Below is a small trained network, with its code and all its weights. Each question gives an input and a class and asks what happens when units are switched off, that is, made to give their printed mean instead of their output.

import numpy as np


def w(rows, s, z=0):
    codes = np.array(rows[::2]) - 128.0
    scale = np.full(codes.shape[1], s)
    scale[-1] = z or s
    return codes * scale


def f(y):
    return y / 2 * (1 + np.tanh(0.7978845608 * (y + 0.044715 * y**3)))


def log_softmax(a):
    a = a - a.max(-1, keepdims=True)
    return a - np.log(np.exp(a).sum(-1, keepdims=True))


def net(x, mask):
    res = np.array(x, float).reshape(1, 6) / 4 @ E
    y = f(res @ A[0][:, :-1].T + A[0][:, -1])
    res = res + np.where(mask, y, B[0][:, -1]) @ B[0][:, :-1]
    return log_softmax(res[-1] @ U[:, :-1].T + U[:, -1])


A, B = {}, {}
E = w([
[161,13,63,77],'x0',
[132,130,162,190],'x1',
[2,94,179,188],'x2',
[63,222,136,79],'x3',
[117,187,107,218],'x4',
[82,128,3,113],'x5',
],0.0077)
A[0] = w([
[160,142,119,47,206],'N0',
[102,3,148,152,194],'N1',
[52,69,172,84,173],'N2',
[71,190,197,167,141],'N3',
[63,216,192,107,171],'N4',
[125,93,77,38,132],'N5',
[92,79,175,75,175],'N6',
[82,86,170,146,211],'N7',
[204,82,104,228,254],'N8',
[167,161,178,135,237],'N9',
[155,67,128,222,188],'N10',
[137,116,158,190,239],'N11',
[144,198,59,136,248],'N12',
[72,76,157,89,149],'N13',
[194,141,188,158,187],'N14',
[123,138,97,25,162],'N15',
[54,103,6,118,203],'N16',
[101,52,115,156,193],'N17',
[78,148,210,190,170],'N18',
],0.011,0.0044)
B[0] = w([
[124,2,201,120,205],'N0',
[201,162,118,162,224],'N1',
[166,200,168,183,191],'N2',
[91,170,100,85,224],'N3',
[38,152,168,81,237],'N4',
[163,106,183,146,213],'N5',
[181,164,216,147,178],'N6',
[145,225,118,152,187],'N7',
[172,114,67,95,240],'N8',
[119,111,119,41,194],'N9',
[163,124,67,126,204],'N10',
[138,156,43,101,192],'N11',
[78,62,126,135,229],'N12',
[164,158,178,165,171],'N13',
[149,107,106,93,195],'N14',
[115,64,201,135,208],'N15',
[105,107,139,188,254],'N16',
[187,160,101,201,189],'N17',
[111,163,94,111,222],'N18',
],0.009,0.0089)
U = w([
[151,90,111,39,253],'0',
[127,70,226,113,138],'1',
[163,232,177,192,45],'2',
[59,242,139,31,90],'3',
[144,118,26,147,102],'4',
[2,146,116,214,128],'5',
],0.0099,0.003)

Each question gives the input, the list of numbers given to net, and the class t.
The units are the neurons (one row each of A and B). Each row of codes is followed by its name. A weight is (code - 128) times the scale printed after its matrix; where a second scale follows, it is the last column's (A, B and U).
mask holds one flag per neuron, in row order. A switched-off neuron (its flag False) gives its mean, the last column of its row in B, instead of its output. The means were averaged over made-up inputs and are rounded, as every weight is.
A unit's drop is (log p(t) with every unit on - log p(t) with that unit switched off) / (log p(t) with every unit on - log p(t) with every unit switched off).
The circuit of an input: a set's keep is (log p(t) with only the set's units on - log p(t) with every unit switched off) / (log p(t) with every unit on - log p(t) with every unit switched off). Starting from the 12 units with the biggest drops (on a tie, the unit counted first), units are removed one at a time, each time the one whose removal leaves the highest keep (on an exact tie, the one counted first), for as long as the keep stays at least 0.8.
circuit, biggest first: the units of the circuit, biggest drop first
unit that matters most: the unit with the biggest drop
k most important neurons: the k neurons with the biggest drops, biggest first
drop of u: that unit's drop, to one decimal
input [4,-1,-6,6,8,7], class 5: circuit, biggest first -> (N16 N12)
input [-7,6,8,-8,8,1], class 4: circuit, biggest first -> (N10 N8)
input [7,-6,2,-6,3,-4], class 4: unit that matters most -> N8
input [-5,-1,-5,-3,4,1], class 4: 3 most important neurons -> (N4 N15 N0)
input [3,6,6,-6,0,-3], class 2: 3 most important neurons -> (N7 N1 N2)
input [0,-4,-1,-5,1,-2], class 4: 2 most important neurons -> (N4 N15)
input [8,-3,-2,4,5,7], class 1: 2 most important neurons -> (N5 N15)
input [-1,6,-8,2,-5,-7], class 0: 2 most important neurons -> (N9 N14)
input [0,8,-3,-1,-8,-5], class 0: drop of N14 -> 0.2
input [6,-4,5,-3,5,-4], class 2: drop of N8 -> -0.1
input [-5,-8,-3,0,2,0], class 1: drop of N16 -> -0.1
